Below are the code and all the weights of a small trained network. Each question names an input and a class and asks about switching units off, where a switched-off unit gives its printed mean instead of its output.

import numpy as np


def w(rows, s, z=0):
    codes = np.array(rows[::2]) - 128.0
    scale = np.full(codes.shape[1], s)
    scale[-1] = z or s
    return codes * scale


def f(y):
    return y / 2 * (1 + np.tanh(0.7978845608 * (y + 0.044715 * y**3)))


def log_softmax(a):
    a = a - a.max(-1, keepdims=True)
    return a - np.log(np.exp(a).sum(-1, keepdims=True))


def net(x, mask):
    res = np.array(x, float).reshape(1, 7) / 4 @ E
    y = f(res @ A[0][:, :-1].T + A[0][:, -1])
    res = res + np.where(mask, y, B[0][:, -1]) @ B[0][:, :-1]
    return log_softmax(res[-1] @ U[:, :-1].T + U[:, -1])


A, B = {}, {}
E = w([
[128,127,128],'x0',
[141,223,83],'x1',
[129,128,128],'x2',
[6,149,131],'x3',
[128,128,128],'x4',
[134,174,228],'x5',
[128,128,128],'x6',
],0.015)
A[0] = w([
[75,175,139,110],'N0',
[98,36,150,207],'N1',
[198,96,93,161],'N2',
[156,132,61,134],'N3',
[168,79,111,150],'N4',
[174,92,70,150],'N5',
[169,139,154,98],'N6',
[81,106,145,99],'N7',
[136,141,196,180],'N8',
[164,235,97,119],'N9',
[104,44,158,254],'N10',
[61,174,22,116],'N11',
[141,114,118,105],'N12',
[163,99,90,138],'N13',
[117,199,192,138],'N14',
[196,51,128,119],'N15',
[173,216,99,111],'N16',
[164,101,105,145],'N17',
[97,159,178,94],'N18',
[66,98,124,122],'N19',
[191,155,174,95],'N20',
[142,107,153,186],'N21',
[87,143,192,94],'N22',
[110,122,205,140],'N23',
[166,83,210,148],'N24',
[18,142,172,98],'N25',
[146,248,75,194],'N26',
[82,141,183,86],'N27',
[190,109,87,176],'N28',
[96,32,77,139],'N29',
[74,127,75,111],'N30',
[184,147,169,101],'N31',
],0.018,0.0089)
B[0] = w([
[116,149,149,184],'N0',
[140,48,63,236],'N1',
[99,179,70,216],'N2',
[58,145,156,192],'N3',
[125,167,80,193],'N4',
[100,178,117,209],'N5',
[144,92,189,158],'N6',
[114,92,105,166],'N7',
[178,122,108,193],'N8',
[20,96,100,219],'N9',
[211,111,56,244],'N10',
[111,133,228,234],'N11',
[117,142,104,137],'N12',
[75,145,82,183],'N13',
[92,109,39,203],'N14',
[164,129,95,222],'N15',
[12,60,105,206],'N16',
[122,163,78,177],'N17',
[72,164,92,171],'N18',
[176,67,129,186],'N19',
[168,70,218,185],'N20',
[185,118,112,168],'N21',
[127,175,55,182],'N22',
[170,172,90,192],'N23',
[195,132,135,212],'N24',
[105,121,99,228],'N25',
[29,119,171,253],'N26',
[117,153,86,176],'N27',
[76,148,65,211],'N28',
[143,63,129,227],'N29',
[182,104,255,185],'N30',
[198,51,230,177],'N31',
],0.0099,0.018)
U = w([
[107,138,73,88],'0',
[93,37,153,254],'1',
[55,220,133,86],'2',
[88,125,248,82],'3',
[179,133,158,90],'4',
],0.015,0.007)

Each question gives the input, the list of numbers given to net, and the class t.
The units are the neurons (one row each of A and B). Each row of codes is followed by its name. A weight is (code - 128) times the scale printed after its matrix; where a second scale follows, it is the last column's (A, B and U).
mask holds one flag per neuron, in row order. A switched-off neuron (its flag False) gives its mean, the last column of its row in B, instead of its output. The means were averaged over made-up inputs and are rounded, as every weight is.
A unit's drop is (log p(t) with every unit on - log p(t) with that unit switched off) / (log p(t) with every unit on - log p(t) with every unit switched off).
The circuit of an input: a set's keep is (log p(t) with only the set's units on - log p(t) with every unit switched off) / (log p(t) with every unit on - log p(t) with every unit switched off). Starting from the 12 units with the biggest drops (on a tie, the unit counted first), units are removed one at a time, each time the one whose removal leaves the highest keep (on an exact tie, the one counted first), for as long as the keep stays at least 0.8.
units of the circuit, in order: the units of the circuit, biggest drop first
top k neurons: the k neurons with the biggest drops, biggest first
drop when u is switched off: that unit's drop, to one decimal
input [3,5,-6,1,-1,-8,8], class 3: units of the circuit, in order => [N11; N30]
input [-7,0,-1,-7,-6,8,8], class 4: units of the circuit, in order => [N24]
input [7,1,-4,-1,0,-1,-4], class 2: units of the circuit, in order => [N1; N10; N29]
input [-6,1,-8,8,-7,1,8], class 2: top 2 neurons => [N22; N29]
input [-7,0,5,5,1,2,-2], class 0: top 4 neurons => [N26; N3; N5; N19]
input [-1,7,-7,-1,-5,1,-1], class 1: top 2 neurons => [N16; N9]
input [-8,1,-7,1,-1,6,-3], class 2: top 2 neurons => [N1; N10]
input [2,6,-5,-7,1,1,-8], class 1: top 4 neurons => [N31; N20; N16; N6]
input [2,3,5,1,-5,2,-4], class 2: top 2 neurons => [N1; N29]
input [-2,1,-5,2,0,7,7], class 2: top 2 neurons => [N1; N10]
input [3,-2,0,0,-5,-4,-1], class 0: drop when N29 is switched off => -0.1
input [1,8,-1,0,0,7,-5], class 1: drop when N20 is switched off => 0.2
input [0,4,-3,-1,-1,1,5], class 1: drop when N23 is switched off => 0.1
input [-2,4,-7,-5,3,7,1], class 1: drop when N18 is switched off => 0.0
input [-3,4,1,-5,6,8,1], class 1: top neuron => [N14]
